Each row comes from the steps of one walk. Every step used is in the known rows, and no mark comes twice. Write the walk behind each row, first mark first.
Each row is shifted at random along 5 fixed directions that mean nothing.
Known rows:
H, U, T, V, M, X: [-132  479 -211 -497 -351  419 -148 -148  396  -20   13  273   99 -112
  -22  337  311   39   90  183  -51  150  222   83 -197  -22 -197 -207
 -190  159   16 -172 -252   22  -21  514  195   -4 -257 -117   64  117
   85  102  -40   73  391   66 -182 -175  193 -173   -4 -230 -121  155
 -101  127  -27]
Z, W, E, X, F: [  -7  112 -227  519  -64  -12 -225 -499   15 -103    8  102    6  -28
  -33 -264 -284  -12  299  -52   92 -156   38  423  101  364   48 -256
 -150  308   53 -156  253 -135  -31  209  259  343 -199  -35  252 -103
 -257  216  336  -70   84  223  127 -363  -97  135 -322  147  243    9
 -171  -99  266]
E, X, F, M, U: [-373  273    4 -563  -85  324   89  195   41  312 -522   70   10  -47
  280  153  100 -128  288   -2  -82 -106  332 -328 -216  -17    9  -31
  -94 -100 -169  -64   30  497   15   52 -203    9  396  123 -150  -40
 -240  -34 -334   72  262  117 -229  -28  211 -368  224 -534 -342  199
 -206 -168 -137]
E, M, U, T, H, Z, W, X: [-258  -39 -414  202 -325 -299 -114 -289  200  -72 -175   -4  -12 -104
 -447   47  283  110   41 -657  298    6 -185  228 -748  -54    6 -193
  226  362 -272  281 -345  277 -170  191  120 -141   15   15 -313 -313
   76  -65 -370  461   39  421 -568 -250  171 -217  275 -190   -4  177
  126  126  858]
F, M, U, T: [ -78 -439 -404  246  248 -498  183 -256  -73   27  -61   93   86 -166
 -216  -42   95 -118 -259 -637  300 -195 -372   61 -360  118  -80  258
  232  157 -177  362   33  197 -101  -66  153 -120   39   45  -77 -132
  -40 -208 -593  287  -44  249 -410  -71  151  -63  106   67   58  156
  -65  -14  478]
U, T, H, E, X: [-312 -271  -72 -311 -448  134 -282  202   72   84   26  -94  175    7
 -142  -50  210  344 -165  233  257   39  467 -166    4  344  375  -28
  215 -899  -66   78  -71  -81    9   74  201 -250   57  -94 -334  -28
  393   -6 -351  497  341  216  149 -205  471 -187  413  -77   28  396
   -8  355   55]
H, E, X, F, M, U, T: [-129 -182 -284  184   56  -56 -108 -416  -14   23  -26  203  217  -96
 -113 -149  -73   64  102 -253  262 -156  -91   11  -67  360   29   23
  -16  137   30  152   72   16  -24  133  334  155 -136  -89   61   -3
  -72   15 -284  215  276  306 -126 -286  167   17   -2   58  120  182
 -319  145  350]
M, U, T, Z, W, F, E: [-293 -305   15  -20 -104  108  142 -222 -129  261 -330  123  127  -34
  128  104  332  -66  152  -25  -82  -46  414  103  104  191   14  201
  151 -180  -64  164  157   37  -74 -157 -194  -30   26   21  307   17
  -73  112    8  198  -35  -45 -272   54  208  105  -87  -83  -51  155
 -333   66  201]
F, E, X, W: [  -8 -421  -43  265  -46 -482 -165   43 -262  336   46  -48  104   64
   10 -191 -254  176   -9 -123  179 -227   25  224  214  535  144   62
  140 -333  149  129  201   70   98 -252  155   93  142   -7 -249 -244
   50    1  -22  163   22  234   54  -75   92   70   76  245  267  317
 -201 -191  186]
U, Z, W, X, F, M: [-390  195  -78  -57 -227  -50  154  183  -25   95 -781  -24 -151   66
   -2 -106  223 -162  198 -398  136   11 -102  -36 -544   -2   34  -60
  -96  109 -278  356   50  206  -31   95  -66 -139  226  421   96 -179
 -391 -166 -388  150 -145  217 -463  -71  122 -379  373 -211 -318 -113
   50 -138  351]
T, Z, W, X, F, E, M, U: [-273  572 -162 -469 -276  518  -56    7  294  128 -485  118  126    0
  147  247  352  -72  367 -198  -69   38  272 -106 -595 -291  -45 -308
 -120  408 -276 -200 -205  497 -100  316 -343   68  213   16 -166 -155
 -371   70  -98  134  231  158 -437 -194  168 -271   23 -672 -276  133
 -130   -5  110]
Z, W, V, X, F: [-148  216    1   29 -425  283 -114 -198   50  204 -268  334   36   -3
  -46  -91 -180  114  427  454  -54   86  201  161  126  213   35 -262
 -218  -85  -27 -206  291 -252  157  261  157  200   37   78  224   64
   36  186  212   31  100   29   65  -91   99   -1   31  175  133  207
 -361   43  126]
W, V, M, F, E: [  48 -250  190 -179   77  391   76 -192 -178  355  -48  298   84   32
  347   13   70  -31  316  -38 -207  -16  200   87  443  533 -193  278
  -61   -1  327  119  288  -18   37   15   73  332 -188 -111  405  120
  -55  323  331 -135  113 -196   67   19 -126  165 -370  251  -84  101
 -392  -57  -36]
E, X, W, V, M, U, T, L: [ -11 -455 -339  280  192 -514   39   29  -17   47  396  -60  -64 -166
   -6  -31 -107  -69 -293 -475  360 -310  -31  640   44  297   14  109
  225 -129 -199  184    0  203  -90  -22  301 -187   87   -2 -109 -234
  321  -87 -215  140  -16  294 -164   -6  232  131 -150  162   37  323
   14 -438  484]
M, F, E, X: [-231   19 -319  263  -97  254  105 -509  367  211 -241  220  361 -284
  -72   83  133  -73   40  -50 -113  199  191   29 -184  -64   22   98
  -83 -109  -20 -486  417 -116   91  298 -400  237  -86 -177  227   44
 -450  272   67  -47  -24  163  -98 -214  145   40 -159  -10  293  323
 -266  331   35]
E, X, F, M, Z: [  -9  -46   18  145  -30   57    1 -200   75  435 -261  172  322  -43
   39 -158  -21   17  219  -35  -76 -105  199   19  -68  193    5  175
  -36   -6   99   42  280  115  106   72 -199  253   33  -55   28   41
 -299  127 -116  -98  149  163 -107 -168   53 -128   79  -33   80  134
 -328   19   38]
H, Z, W, V, M, X: [ -26  384 -126 -333  -59  284   21 -108   96  182  -41  247 -246  -51
   81  217  199  -74  303  -73 -150    1  180  139  -95   86 -443 -175
 -287  410  122   50 -293  364 -106  321  230  127 -126  -14   28  -82
   37  212  156  156  246   -1 -342 -159   -4  -43 -147 -174 -325   65
 -137 -183  212]
L, U, T, V, E, X: [  15  408 -357  -89 -171  227 -208 -176  367 -285  305  -34  170 -100
   94  255  123   53  -21   20   89  -24  123  382   90  150  295 -322
  -10   16   16 -272 -226 -124  -37  438  115  180 -315 -139  152  -72
  -76   73  102 -119  198  -16  142 -250  113  182 -232  -66  149  120
  131   92  149]
V, E, M, U: [ 318   18 -491  234   71  -73 -192 -419   54  -15  338  290  253  -85
 -131  162    7  -30   68 -472  123 -184 -206  293 -194  115  -15  -58
   58  525  138  -56 -139  321  -90  248  184  321  -56 -317 -256 -179
  -90   51   -6   68  240  205 -200 -180 -103  185 -229  127  270  203
  -26  -18  364]
T, U, M, E, X, W, V: [-161  138 -202 -137  -14   61 -149  134  211   58  -53  -27 -288  108
  102  -16   24  -14  180  -73   95 -137  273  351 -227  -17    1 -296
  -33  -67 -314  -81 -197  166  -26   75   17   15  211  183  -83 -249
  -71  112  263   49   45  141 -119 -148   31  -33 -267 -295 -326  254
 -129 -401  119]
L, U, T, V, M: [  57 -322   -8 -141  -10  -85  -65   87  -73  -14  320  -29  -25   11
  165  155  120  -16  -77   67  134 -201  158  448  438  392   99  -49
   54 -187  132  296 -109 -200  -58 -111  282  -26 -116  -13  182  -41
  403   35 -118  -78  -12  -86   33   44  108  248 -147  238  -12   95
  -65 -142  194]
X, W, E, M: [  65 -528 -115  336  183 -402 -132 -139 -193  140  116  -64  -85    8
   21 -116 -218  -65  158 -275  213 -326  252  485   96  172   51  -59
  201  -98  -73  143   37   42 -203 -361  110  106  176   57  -51 -228
   95  168   50   79  -71  198  -21  -76   93  311 -402   74   84  243
  -96 -315  273]
E, X, W, V, M, F: [-312 -218  -71 -326  -33   46  166  221    1  434 -384   32 -379 -101
   63   94  160 -197   50 -178  -24  -73  333   64 -193   93 -262  166
 -125 -390 -298   73  167  411   85   64  -41  -84  342  267 -144 -195
   79   37 -259  202  -29   20 -314    6  241 -251  -80 -191 -419  290
 -117 -398   99]
Z, W, E, X, F, M, U, T: [-238  539 -156 -234   64  394   69 -460  188  -77 -280   75   -4  -91
  174   57   46 -120  372  -71  -40 -108  140  100  -18   68 -226 -286
 -299  449  -73  -83  -63  102 -175  257  120  202 -276   65  446   65
 -308  235   28 -119  351   71 -145 -317   78   50 -282 -436 -229   -5
 -275  -28  188]
L, W, F, E: [-335 -157  160  -83 -245  119  166  -23   49  143 -289   30  178    9
  182   89  184  149  261 -108  -43   20  251 -136    7   99  213  217
  301 -329   -9  -62   74  -80  110  -29 -280  -30  101   36  240   94
 -246   79   75   50 -230 -139 -224  112  115   49   35 -109  -10  157
  -87   59   45]
M, F, E, X, W, V: [-221   96 -231  107 -482  102 -122 -168  324  148 -249  256  240   92
 -293   -1  -85  272  361 -108  134  130 -126   28 -549  -13  184 -129
  203 -165 -204 -297  -31   60  229  365   34   64  154   70 -183  -88
 -200  -83  176  224   -5  285 -172 -306  112 -229  122  -34  130  323
 -165   98  227]
T, L, E, M, U, Z, W, F: [-205  215   45  -58  241  332  120 -105   -6   85  -44 -196 -385   44
  335  237  342 -316  264   23 -172 -276  689  315  316  -50 -156 -160
 -124  156 -147   67 -195  307 -185 -197 -252  -46   -2  125  369 -130
 -114  333  218 -145  -35  -99 -396   83   50  306 -410 -494 -489 -112
 -131 -351  239]
U, M, X, F: [ -99  448 -147 -151 -148  354 -226  -56  160   26 -209  190 -186   53
    9 -211   63   -3  160  -35  128   18 -129  -95 -365  138 -226 -154
 -259  308  -51  -58   63   -4  168  451  306   92 -153   94  -24   15
 -285  -14 -103   62  265  205   -9 -212  -54 -340  153 -170 -191  -26
  -77  -55   15]
F, E, M, Z, W, V: [   3  401 -118   84  336  260  215 -423  169  222 -167   87  -92  -24
  188  136  154 -324  406 -136 -359 -100  371  320 -127 -392 -394 -222
 -258  708 -185 -200 -172  379 -275   56 -595  292  -34   -2  322 -208
 -426  496  549 -322  -49 -114 -544 -135 -128  216 -701 -397 -271  -63
 -384 -264  187]
F, M, U, T, V, X, W, Z: [-125 -426 -137  221 -229 -350   54 -242   48  235 -192  270  283   61
 -250  153    3   79  266 -207  307  -79   10  443 -120  328  228  -14
  339 -278  -45  215   69  -89   94   37  141   34   36   57   16  -25
   96  -84 -138  220    8  256 -193  -65  159  128   54  275  183  404
 -200   -3  514]
Z, W, F, M, U: [-113  189   14 -353  349   78  256   20 -324  138 -270  -68 -318   78
  389  204  165 -360  253 -396 -243 -382  178   16   51  121 -294   50
   -2  498  -14  319 -209  789 -268 -207  -68   71  208   94   67 -223
 -218   -3  -20  -76  168    4 -489   91 -131 -125 -246 -385 -509 -113
  -92 -557  148]
H, M, U, T, L: [ 122 -179   38  125  336  -44 -138 -135  -88 -182  492  -21   88 -119
  190  -91  -99  -44 -177 -190  211 -225   26  219  300  279  -38   62
   84  290   70  209  -63   80 -128  -36  332  -79 -233 -182   93   63
  271   10  -69  -33  236  120   48    4   90  165 -152   99   -5   38
  -35 -162  244]
Z, W, X, F, M, E: [  22   -8  267  -18 -356  360 -216 -494 -135  270 -238  437  362   91
  -52 -193 -119  231  498  232  -87  -53  197  138  209  558   89   18
  -70   48  336  143  324 -233  174   42  199  400  -50 -161  169  306
  -76  142  274    9  250   80  234 -172  -55   63  217  236  238  267
 -425  237   94]
H, M, Z, W, V: [ -66 -102  126  258  -44  163  -20 -563  -17  377 -130  354  116    4
 -120   29  -51  -36  463  407 -204   -6  549  195  134  -55 -124  -83
 -125  111   -6   -7   37  -25  -41 -150 -227  193   40  -81  179  122
  132  424  418  -11    5  -57 -249 -122   75  250 -161   19   33  183
 -526   69  239]
Z, W, E, X: [-228  847 -467  -91 -251  262   77 -188  443 -332 -215 -116  -81  -97
  -47  214  266  -73  100 -321  -60   76   18  139 -550 -382  -69 -428
 -181  391 -285 -386 -311  282 -240  588  -55   10 -111   65   97 -194
 -486   81  178   67  113  154 -306 -408    6  -73 -226 -474 -192  -42
  319  -24  195]
L, E, X, F, M: [-186 -589   63  270  260 -264   26   50 -297  338 -166    0  -29  -98
  285 -161 -146 -214  124  -78  100 -323  339  144  349  457  246  152
   77 -335   23  238  410  -23   37 -394 -160  127  307  100   90 -179
 -200   88 -236  -38 -245  100  -85   -3  169   62  -16   98   44  144
 -266 -204  112]
L, Z, W, V, X, F, M, U, T: [-375   43 -134 -136   65    6  302 -150  102  229 -456  185 -112 -197
   57  102  142 -138  179 -180  102 -131  133  -10 -257    2 -123  -47
  -12   26 -347  152   24  183  -42   77  -88  -45  137  204  148  -90
 -126   42 -500  206    1   -8 -517 -112  340  -34   26 -348 -254  200
 -315  -87  409]
Z, W, X, F, M, U, T, V: [-100  -61 -128  -68  -64  -41 -133 -248  -75  -51   14   17   -1   98
  -33   29   11  -73  107 -116   99 -220   42  405   20  265   76 -144
  168  285 -125  337 -143  130 -133  -40  155  -19 -113   31   49 -131
   94  -65  -36  -92  200  194 -108  -82   43 -122  -67  -34  -39   27
 -211 -208  330]
Z, W, E, M: [  -6  250 -171 -171  -82  152  -65    0   14 -108  -46 -171 -118   66
   24   94  202  -72  168 -257   38 -190  177  132 -262 -151  -49 -270
   32  255 -140   40 -365  305 -308   39   11  -44  109   71  -63 -251
  -99   54   15  140   63  115 -250 -228   47   52 -190 -304 -227   13
  137 -112  226]
V, E, X, W, F, M, U, Z: [  37 -215 -282  307  -69 -181  -44 -320  -82  267  -74  250   90  124
  -58   30   19   24  252 -195  169 -164   82  436  245  566  112   91
   13 -190  214  325  107   20   40  -43  373  203 -191   32  211  -11
  -61  171   27   89  229  202  -90  -70   18  298  -35  250  117  170
 -244 -123  427]
E, X, F, M, Z, W, V: [ -74  -51 -195  549  129  -59  134 -615   75  354 -238  268   60  -74
 -100  -65 -122 -240  409   32 -176 -140  333  492  -40  -24 -122  -99
 -127  288 -123 -107  213   96  -83  -40 -378  322   91   -6  288 -134
 -288  376  375 -197 -146  133 -384 -214    5  164 -360   15  119  146
 -518 -153  361]
U, T, V, X: [ 166  169 -257 -235 -220   31 -114   36   88 -188  356    4   41   33
  -29  119   87  145 -193    1   70  -30 -157  339  206  236   71 -160
   99   39   49  114 -179 -127  -76  324  419  -58 -369  -56   71  -89
  213  -55   -2  -15  307   47  122  -31   12   32 -144  276   82   63
   79  -56  157]
X, W, F, E, M, U, T, V: [-427 -364 -378 -160  -51 -325   36  130  117  114 -204 -169  -44  -95
  -90  208  354 -166 -194 -455  241 -170  222  134 -590 -384  112   57
  383 -199 -658  114 -226  434 -113  -65 -331 -413  371  244 -336 -385
  -40 -240 -464  252  -81  243 -573  108  382 -278  -65 -414 -248  277
  -70 -296  258]
L, F, M, E, X, W: [  60   73  306 -220   89    9 -204   65 -191  266  192 -119  -74  228
  302  -90 -331  135  311  107  -51 -477  332  204  501  525   61 -117
  -17  -87  238  121  -68  246  128 -174  161  227   61  -87 -149 -133
 -111  183  252 -170  252   23  131  -80  -45   85  -77 -152 -101  149
 -206 -469  -27]
F, E, M, U, T: [-171  -21 -183 -261   69  198   53 -268  156  155  -83   62  173 -131
    9  120  182   -2   79  -88  102  -45  148 -106 -119  -94 -110   16
  -24   24 -108  -62  -74   19  -68    4 -107    0  -78  -23   75   44
  -12  156 -275  121  180   54 -157 -112  241   98  -88 -315  -82  233
 -316  201  116]
L, E, X, W: [-135  140  -72  122  -91 -178 -196   85  147   77   49  -95  -26    3
   18   20 -110  156   73  -49  135 -120   83  104  -52   98  135 -292
  -40 -121  -94 -177  -62  105  167   77   17   54  124   44 -296 -227
 -156   12  -19   76  -36  130 -131 -193  111   27   53 -235   35  170
   32 -125  147]
W, E, M, F: [-205  -77  -31 -183  -71  446    8 -208  215  171 -300   86    8 -128
  -19   66  190 -110  172  -39  -53   36  411 -101 -288 -122 -110   78
   63 -180 -229 -169  161  128  -33  105 -171   39  125   38   72   84
 -103  136 -155  110   90   61  -67 -121  218 -102 -154 -300 -173  261
 -110   98  -15]
U, M, Z, W, E, X: [  43  118 -184  111  -58  159  -58 -434   -2  180  134   17  -93   48
   62  -15   64   17  192   86  -97 -198  446  502  383  395  -95 -104
 -122  -44  182   59   -5  -93 -197   22  214  253 -300 -134  307   17
  -19  459  365  -56  291   78  140 -297  -73  390 -331   15  -16  159
 -149  -74  212]

Which walk is each row?
[-100 -405 -230   48 -353 -239   -1  -83 -185  175  -64  150  -52   98
 -156  119  332   48  -64 -140  159 -137  315  403   28  415   74   78
  237 -399 -110  531  -42  149 -216 -101  400 -220   76   80    0  -41
  347   36 -150  457  116   69 -201    0  161  181  168  175  -68  272
   19 -114  445]	T, V, M, U, Z, W, E
[ -71   97 -407   21   86  -24   21   80  -30   58  -10 -266 -171   55
  216   -9  457 -131 -173 -566   -6 -279   97  228 -181  260  -73   82
   93  225  -12  208 -166  430 -204   90  -58   -8  -33   21   18 -445
 -340   43  -24  126   31  204 -368 -193 -123  -87 -221 -147 -290    6
   69 -289  314]	T, U, M, Z, W, F, E, X
[  33 -329  -73  249   72 -166 -346 -189 -281  221   27  100 -162  -14
  -17 -334 -148    5  214 -214  212 -336  168  116  -39  559 -134  -14
   74  246   71  310   84  287  -65  -86  391  149   59   10 -200 -227
   64   48 -160  379  191  280  -74 -213   79 -103   -4   53    7  158
 -264 -207  360]	H, Z, W, E, M, X, F
[   2 -514  111  154 -234 -148  -40 -219 -210  665 -150  232  335   32
   -2  -34  -48  175  295   70  -49 -195  456  300  330  577  171  394
  230 -571  286  281  294   11  150 -195   49  255   93  -79   11  102
   98  124  -23   67  167   93   46  -12  142  123  111  267  194  378
 -337  -41  164]	V, E, X, W, F, M, Z
[-281  -42 -239   91    7   93   36 -535  223   85 -231  345  119 -343
  173  255   57 -326  212  -16  -49  125  476  652  115  -79   67  -84
 -196   54 -251 -136  308 -224  -96  242 -247  294 -160    3  502  106
 -172  350  143 -353   80 -114  -48  120  210  249 -511  -44   78  213
 -265 -112  153]	W, X, F, M, U, T, V, E
[ -70  209 -356  174 -261   86 -230 -240   55  129 -121  221  -41   38
  -98  -93  -25   26  272  -27  164  -90   95  267  -71  379   91 -188
 -215   43  -66  -17   91  113  100  347  270  205  -69   71   -2 -160
 -129  131   85  178  214  140  -60 -270   58    3   10   33   49  126
 -216  -94  342]	M, U, Z, W, V, E, X, F
[ -82   76  -51 -110    4  224  -45 -375  -26  236  -47  248  139    3
  308  324 -114 -157  532  102 -218 -206  506  489  435  250   87 -111
  -10   63  174  -98   30  216  -69  -35  -39  394    1 -143  250    8
 -136  266  408 -366  338   74  -27   27   -8  206 -448  -81   23  226
 -363 -331   40]	T, V, E, X, W, F, M, U
[-201  410  -21   67 -106  240  -96 -124   83  -63 -360   30   55  -33
  221  -94  -19  -83  541 -206  -32  -95   79   28 -104  100   45 -313
 -250  453   63    8  -77  179 -132  268   45  253  -20   88  310 -166
 -553  100  133 -117  149  228 -260 -303   -5  -96 -125 -184 -137 -139
 -160  -86  245]	H, Z, W, E, X, F, M
[  97 -246 -218  -47 -156 -330 -458  388 -280 -169  330 -223 -112  158
   65 -281  -62  224 -221 -390  517 -435 -279  121   -4  883  417   10
  364 -159   -9  457 -145  209  108  137  693  -68   12  114 -413 -377
  208 -450 -460  412  153  161  192 -215   84 -276  272  210   20   45
  225 -267  342]	L, U, T, V, E, X, F
[ -46 -142  281 -172  104  401  -60 -182  -58  185  -26  158   78   -9
  411  -35  262   55  302 -105 -110  -94  221   15  366  695 -198   32
   -5  201  299  279   60   82  -48   42  150  271 -280 -129  447    8
   16  308   98  -11  186 -188 -182  -77    2  100 -200   37 -163   77
 -391   60  326]	L, U, T, H, Z, W, V, M, F, E
[-323   79 -305  104 -276  276  -18 -318  584  -99 -388  291  374 -214
  -80  100  182  -53  212   28  170  190  302  278 -388 -197  247 -215
  -22 -155 -363 -250  182 -277  -35  401 -125   36 -113   28  348  155
 -330   85 -140   89  104  221 -120 -318  441   -9 -107 -297  130  204
 -182  279  159]	W, E, X, F, M, U, T, Z
[  81 -106 -326  487  360 -223 -103 -260  137   -6  170  153 -115 -229
  109 -179 -202 -274   20 -481  208 -271   76  534 -228  162  -94  -58
   54  444 -218 -151  214  241  -22  228  -69  211   50  -42  -20 -265
 -283  131   13  -90 -141  159 -273  -89   88   14 -409  -13  132  195
  -60 -469  346]	T, L, W, V, E, M, X, F
[-184 -132 -413  433 -133 -183  115 -497  108  112  -12  105  106  -15
 -155  136   61  -55  127 -210   99 -258  290  428  -26  242  212  -30
  222 -169  -59   81   26   84 -140   14   58   36   17 -112  166 -104
 -243  267   -9  167  -43  238 -295 -241  125  272   12   -9  156  262
  -31  -49  518]	L, F, M, U, Z, W, E, X
[  88   49 -190  414  -45  -88  -21 -255  164  -44  219   98  227 -205
 -155  128  202    8 -137 -284  208 -203   -8  305 -219   89  104 -127
  161  241  -43   83 -171  190  -52  190  -48  -14   11 -256 -165 -215
  -10  -80 -373  171  -61  100 -453 -244  258  247  157  -35  243  190
   15  142  662]	V, E, M, U, T, L, Z, W
[ -36 -512 -398  259  101 -453    0  -56  -68  409  -95  162 -142   25
 -169   33  124 -108   -8 -325  312 -184  221  355 -154  163    8  109
   81 -331 -265  349   18  257  -44 -217   80  -73  200  190 -184 -224
  147  143 -289  363    9  142 -357   67  234  229  -21   13  -71  336
 -220 -261  471]	X, W, V, E, M, U, Z
[ -85  207   12  152   44  158  -40  -29  241  -53  -85  -54   39  166
  197    2  143    9  310 -464  249 -154  -67  262 -215  394  101 -169
  151  187   34  -25 -110  103  113  298   82  180 -133   25  200  -97
 -369  -19  119  -16  -10  197 -147 -259 -109   76 -139 -117 -175   86
   71 -138  413]	T, L, U, M, F, E, X, W, Z
[-160 -590 -284  632 -227 -445 -103 -392  150  213  309  249  355   23
 -303  -38 -362  267  177 -154  369 -229   18  508 -107  280  435   59
  585 -392 -174  -94   61 -123  200  -11  122  -23  196 -159 -148 -105
   80   36  107  197 -204  346 -143 -140  228  168   96  251  444  520
 -255  -84  548]	M, U, T, L, F, E, X, W, V
[ -21 -166 -123 -408 -542  -31 -235  410 -278  100 -147  195   41  204
  -81    8  267  213   68 -269  323 -171  -76   25 -282  600  312   80
  318 -299 -130  633 -274  386   26  232  555 -199  248  160 -396 -217
  271 -467 -408  654  210   26 -195 -128  266 -326  550  113 -159  166
  102  -77  434]	X, F, M, U, T, Z, W, V, E
[-495  137 -156 -135 -239  125   46 -104  125  280 -612  207  112 -199
   69  135  184  -84  376 -208   -9  -45  352 -232 -460  -81   25  -93
  -55   39 -258  -17    8  517  -90  166 -150   27  429   82  -91  -95
 -321   10 -341  310  194  255 -521 -125  293 -259  252 -457 -204  299
 -234  -23  260]	H, Z, W, E, X, F, M, U
[-214  161  199 -198 -354  332 -417   71    3   31  -98  -85  -70   92
  206 -226  -75  221  435  259   73 -116  460   27  238  505  184 -316
  -58 -190   58   40  -12   24   -8  138  305  101  -84   44   41  -78
   49  184  158  109  399  109  241 -257  120 -162   51 -205 -129   50
 -170  -56   75]	T, H, Z, W, E, X, F
[ -55  -37 -283  211 -276   25 -107  -35   26  242 -220  284  211   -2
   65 -205  285  106  -16 -278   85    0  -89  115 -308  386   -1   47
   50  157  -27  152  257   40   34  328   87  112   56  -12   76 -195
 -260   33 -100  244   24  166 -306 -106  -32 -129  125  255   63  241
 -226   29  373]	T, U, M, Z, W, V, X, F, E
[-279 -266  -69   66  -15  -41  138 -183  -25  486 -388  126  -39   76
   41   84   62  -90  312  155   37 -111  513  228  270  271   49   92
  -53 -533    0  200  204    3   35 -330  -24   28   59  187  275   81
   -9  290  -82   53  129  151 -137   58  225  219   26 -105 -107  262
 -435 -130  185]	E, X, W, F, M, U, Z
